Below are the code and all the weights of a small trained network. Each question names an input and a target symbol and asks about switching units off, where a switched-off unit gives its printed mean instead of its output.

import numpy as np


def w(rows, s, z=0):
    codes = np.array(rows[::2]) - 128.0
    scale = np.full(codes.shape[1], s)
    scale[-1] = z or s
    return codes * scale


def norm(h):
    return h / np.sqrt((h * h).mean(-1, keepdims=True) + 1e-5)


def softmax(a):
    e = np.exp(a - a.max(-1, keepdims=True))
    return e / e.sum(-1, keepdims=True)


def log_softmax(a):
    a = a - a.max(-1, keepdims=True)
    return a - np.log(np.exp(a).sum(-1, keepdims=True))


def net(x, mask):
    ids = ['ΔΘΣΦΩβγεζηλμξπψ'.index(c) for c in x.split()]
    T = len(ids)
    res = E[ids] + P[:T]
    u = 0
    for l in range(3):
        r = norm(res)
        for j in range(3):
            rows = slice(4 * j, 4 * j + 4)
            q, k, v = (r @ M[l][rows].T for M in (Q, K, V))
            z = softmax(np.where(np.tri(T) > 0, q @ k.T / 4**0.5, -1e9)) @ v
            o = O[l][rows]
            res = res + np.where(mask[u + j], z, o[:, -1]) @ o[:, :-1]
        u += 3
    return log_softmax(norm(res)[-1] @ U[:, :-1].T + U[:, -1])


Q, K, V, O = {}, {}, {}, {}
E = w([
[126,145,206,226,173,119],'Δ',
[183,134,158,182,189,135],'Θ',
[143,220,126,228,173,99],'Σ',
[133,97,183,156,120,106],'Φ',
[130,140,106,167,203,61],'Ω',
[73,154,121,235,191,64],'β',
[90,182,178,170,114,73],'γ',
[124,148,130,111,118,57],'ε',
[167,95,135,255,118,122],'ζ',
[122,176,182,123,188,73],'η',
[141,200,134,133,115,102],'λ',
[118,172,125,223,106,42],'μ',
[121,185,164,229,100,117],'ξ',
[156,170,173,142,111,140],'π',
[175,142,93,195,124,88],'ψ',
],0.0074)
P = w([
[124,119,122,117,125,141],'0',
[204,128,146,140,139,115],'1',
[101,209,193,236,93,70],'2',
[113,132,98,120,135,164],'3',
[129,110,51,253,228,68],'4',
[146,139,119,117,119,144],'5',
[106,177,196,130,138,92],'6',
[108,154,114,94,145,182],'7',
[189,106,186,154,140,163],'8',
],0.03)
Q[0] = w([
[81,90,146,128,122,101],'L0H0',
[136,144,83,173,115,130],'L0H0',
[152,135,165,107,174,101],'L0H0',
[88,127,129,129,124,92],'L0H0',
[121,53,83,128,112,94],'L0H1',
[154,156,30,149,172,186],'L0H1',
[248,101,139,153,192,198],'L0H1',
[147,75,181,157,185,38],'L0H1',
[78,196,189,141,98,128],'L0H2',
[132,204,129,92,63,174],'L0H2',
[147,87,214,149,111,104],'L0H2',
[90,128,150,72,30,61],'L0H2',
],0.013)
K[0] = w([
[101,108,124,126,110,106],'L0H0',
[121,165,145,153,104,103],'L0H0',
[128,148,76,137,156,140],'L0H0',
[92,79,142,141,135,106],'L0H0',
[171,79,189,73,140,143],'L0H1',
[159,126,172,164,127,3],'L0H1',
[214,218,123,151,57,114],'L0H1',
[173,159,97,113,165,179],'L0H1',
[105,119,67,127,166,195],'L0H2',
[89,106,62,151,155,81],'L0H2',
[133,197,119,131,77,202],'L0H2',
[7,97,133,105,116,152],'L0H2',
],0.015)
V[0] = w([
[192,162,107,136,151,132],'L0H0',
[91,120,97,103,137,219],'L0H0',
[112,90,107,106,166,137],'L0H0',
[164,125,185,78,110,155],'L0H0',
[128,82,99,171,2,158],'L0H1',
[211,201,72,98,64,230],'L0H1',
[172,143,234,200,168,228],'L0H1',
[90,179,195,21,139,155],'L0H1',
[104,32,179,181,109,179],'L0H2',
[178,26,91,73,196,161],'L0H2',
[186,199,34,180,198,187],'L0H2',
[73,160,210,111,165,163],'L0H2',
],0.013)
O[0] = w([
[75,139,139,130,134,155,175],'L0H0',
[116,66,114,168,68,85,98],'L0H0',
[152,89,109,122,108,137,104],'L0H0',
[137,152,182,89,54,112,113],'L0H0',
[106,125,95,76,152,58,95],'L0H1',
[72,158,28,175,183,106,135],'L0H1',
[5,151,173,123,128,167,231],'L0H1',
[129,93,165,236,140,117,97],'L0H1',
[78,46,103,86,114,100,106],'L0H2',
[125,123,61,174,22,167,165],'L0H2',
[126,182,78,134,185,199,254],'L0H2',
[95,71,185,169,136,142,96],'L0H2',
],0.014,0.011)
Q[1] = w([
[122,170,114,147,204,80],'L1H0',
[175,110,169,7,49,188],'L1H0',
[47,90,34,60,144,111],'L1H0',
[98,72,78,213,191,38],'L1H0',
[110,127,141,149,205,134],'L1H1',
[77,109,10,208,188,83],'L1H1',
[170,222,198,138,130,77],'L1H1',
[117,162,178,150,174,61],'L1H1',
[173,67,8,184,180,147],'L1H2',
[132,101,149,74,40,121],'L1H2',
[116,91,122,160,106,246],'L1H2',
[122,164,13,107,155,141],'L1H2',
],0.011)
K[1] = w([
[134,128,122,101,194,138],'L1H0',
[149,134,167,146,72,59],'L1H0',
[118,178,126,187,171,122],'L1H0',
[105,194,113,108,154,229],'L1H0',
[100,125,134,82,110,165],'L1H1',
[150,174,101,119,145,207],'L1H1',
[131,74,89,75,78,101],'L1H1',
[113,88,96,120,127,154],'L1H1',
[144,150,158,132,251,118],'L1H2',
[96,122,130,80,90,94],'L1H2',
[102,160,180,165,127,125],'L1H2',
[116,185,101,145,139,127],'L1H2',
],0.017)
V[1] = w([
[130,80,134,138,219,254],'L1H0',
[134,56,238,139,22,30],'L1H0',
[149,144,7,191,102,124],'L1H0',
[133,30,103,102,190,107],'L1H0',
[81,207,164,204,166,52],'L1H1',
[101,141,102,56,162,205],'L1H1',
[162,37,24,126,107,112],'L1H1',
[135,77,147,130,90,95],'L1H1',
[63,124,114,53,32,67],'L1H2',
[141,224,18,154,133,147],'L1H2',
[139,253,180,129,17,85],'L1H2',
[50,222,156,150,23,88],'L1H2',
],0.0081)
O[1] = w([
[133,131,199,99,103,148,198],'L1H0',
[187,68,52,164,194,151,17],'L1H0',
[148,178,66,102,74,115,122],'L1H0',
[155,71,114,83,136,97,55],'L1H0',
[154,148,117,184,154,116,127],'L1H1',
[156,129,189,108,49,128,201],'L1H1',
[123,101,60,102,138,158,23],'L1H1',
[87,128,88,140,150,136,80],'L1H1',
[147,179,106,157,176,184,30],'L1H2',
[92,84,218,156,140,109,255],'L1H2',
[109,58,93,145,193,169,148],'L1H2',
[141,54,97,190,247,144,190],'L1H2',
],0.011,0.0053)
Q[2] = w([
[161,93,65,120,39,132],'L2H0',
[56,225,55,192,159,73],'L2H0',
[99,108,107,84,116,219],'L2H0',
[70,142,55,103,203,174],'L2H0',
[201,155,123,152,137,186],'L2H1',
[156,115,160,195,91,59],'L2H1',
[145,72,109,31,227,202],'L2H1',
[118,142,172,150,136,4],'L2H1',
[198,185,165,254,194,10],'L2H2',
[147,101,195,221,162,123],'L2H2',
[221,169,138,154,179,216],'L2H2',
[60,191,188,160,81,56],'L2H2',
],0.016)
K[2] = w([
[170,113,67,131,141,86],'L2H0',
[126,177,119,87,205,203],'L2H0',
[201,74,156,97,108,157],'L2H0',
[141,68,122,46,112,225],'L2H0',
[160,87,136,193,95,93],'L2H1',
[133,164,191,150,101,128],'L2H1',
[119,18,96,78,116,80],'L2H1',
[111,200,195,121,186,106],'L2H1',
[132,197,204,179,179,52],'L2H2',
[138,124,225,139,154,130],'L2H2',
[250,128,120,185,133,144],'L2H2',
[54,200,150,135,125,136],'L2H2',
],0.018)
V[2] = w([
[82,76,142,160,85,91],'L2H0',
[94,54,97,193,132,163],'L2H0',
[80,193,165,171,145,217],'L2H0',
[182,115,146,136,61,169],'L2H0',
[147,193,107,140,144,32],'L2H1',
[56,62,77,157,187,113],'L2H1',
[67,114,91,203,80,117],'L2H1',
[191,173,172,160,125,240],'L2H1',
[170,146,57,114,67,69],'L2H2',
[185,135,72,113,244,159],'L2H2',
[98,96,127,161,10,199],'L2H2',
[169,178,128,182,163,161],'L2H2',
],0.013)
O[2] = w([
[113,245,167,70,131,150,75],'L2H0',
[80,149,102,70,142,134,121],'L2H0',
[151,82,86,108,88,45,253],'L2H0',
[82,166,177,154,144,72,113],'L2H0',
[171,115,83,99,138,69,116],'L2H1',
[120,196,210,165,107,77,115],'L2H1',
[167,164,145,203,101,131,151],'L2H1',
[146,170,80,76,127,221,159],'L2H1',
[59,152,90,154,50,64,100],'L2H2',
[90,250,135,109,144,126,71],'L2H2',
[148,95,140,226,110,159,168],'L2H2',
[193,205,77,108,117,139,136],'L2H2',
],0.013,0.016)
U = w([
[144,205,129,180,174,80,168],'Δ',
[53,112,103,249,221,96,47],'Θ',
[172,98,193,28,44,163,166],'Σ',
[195,80,220,123,209,66,121],'Φ',
[93,23,158,159,54,59,132],'Ω',
[30,59,203,113,184,205,42],'β',
[16,190,101,182,43,213,3],'γ',
[92,236,157,108,178,181,155],'ε',
[32,160,117,75,50,113,191],'ζ',
[181,93,117,33,155,86,239],'η',
[209,89,35,113,100,222,120],'λ',
[94,174,1,114,112,122,158],'μ',
[84,107,143,98,243,97,176],'ξ',
[235,121,101,145,77,51,175],'π',
[182,130,234,239,97,162,46],'ψ',
],0.01,0.0042)

Each question gives the input, a string of symbols that net reads in full, and the target symbol t.
The units are the heads (4 rows each of Q, K, V and O). Each row of codes is followed by its name. A weight is (code - 128) times the scale printed after its matrix; where a second scale follows, it is the last column's (O and U).
mask holds one flag per head, layer by layer. A switched-off head (its flag False) gives its mean, the last column of its rows in O, instead of its output. The means were averaged over made-up inputs and are rounded, as every weight is.
A unit's drop is (log p(t) with every unit on - log p(t) with that unit switched off) / (log p(t) with every unit on - log p(t) with every unit switched off).
The circuit of an input: a set's keep is (log p(t) with only the set's units on - log p(t) with every unit switched off) / (log p(t) with every unit on - log p(t) with every unit switched off). Starting from all 9 units, units are removed one at a time, each time the one whose removal leaves the highest keep (on an exact tie, the one counted first), for as long as the keep stays at least 0.8.
circuit, biggest first: the units of the circuit, biggest drop first
most important unit: the unit with the biggest drop
which heads matter: for each layer, one digit per head in row order, 1 if its drop is at least 0.15 and else 0, layers parted by /
drop when u is switched off: that unit's drop, to one decimal
input β π μ β Ω Θ Φ Φ Ω, target γ: most important unit -> L0H1
input λ η ε ε, target π: circuit, biggest first -> L0H1; L2H1; L1H0
input Δ Φ Ω Φ β π β β, target ε: which heads matter -> 011 / 101 / 001
input ζ ε ζ η Ω Φ, target Ω: which heads matter -> 011 / 000 / 110
input η Φ β ζ β Δ Φ μ, target λ: circuit, biggest first -> L0H2; L2H0
input η η ε η η, target ψ: which heads matter -> 011 / 111 / 000
input ε γ Ω ε Ω Θ, target μ: which heads matter -> 010 / 110 / 001
input ε ξ Δ Δ π ε, target μ: circuit, biggest first -> L2H2; L0H1; L1H0; L0H2
input ξ η Δ ζ ε ε η, target ζ: circuit, biggest first -> L0H1; L1H0
input Δ η Φ, target β: which heads matter -> 011 / 000 / 000
input ψ μ ε μ, target ζ: circuit, biggest first -> L2H2; L0H1
input β Ω π β ξ Φ β Ω, target β: which heads matter -> 110 / 101 / 110
input Φ η Φ Σ β λ Θ ε, target Θ: which heads matter -> 011 / 100 / 010
input β Δ Φ, target Σ: circuit, biggest first -> L0H1
input β β Φ Ω ζ π η, target λ: circuit, biggest first -> L2H1; L0H1
input η ξ Φ Σ β η Φ ξ, target λ: which heads matter -> 011 / 000 / 100
input η ψ β Ω γ Φ Δ η, target λ: circuit, biggest first -> L0H2; L2H0
input Φ η η η ε ψ, target Θ: which heads matter -> 111 / 100 / 010
input ε η η η η Θ, target μ: which heads matter -> 010 / 100 / 001
input Φ β η ζ ψ Σ, target Θ: most important unit -> L0H1
input Θ Φ Θ, target γ: which heads matter -> 001 / 000 / 000
input β λ ξ η Ω Δ η ψ ζ, target β: which heads matter -> 011 / 000 / 011
input Φ η η, target Ω: which heads matter -> 001 / 011 / 000
input ζ Φ ψ η η Σ, target Ω: which heads matter -> 011 / 000 / 110
input Σ Σ η λ, target Σ: drop when L0H2 is switched off -> 0.1
input γ Φ λ Δ, target ξ: drop when L0H2 is switched off -> 0.8
input β ε ζ Θ, target β: drop when L0H1 is switched off -> 1.2
input Φ Ω ψ λ Φ η Δ η, target Θ: most important unit -> L0H2
input Σ η η π Θ ε, target Σ: drop when L1H2 is switched off -> 0.1
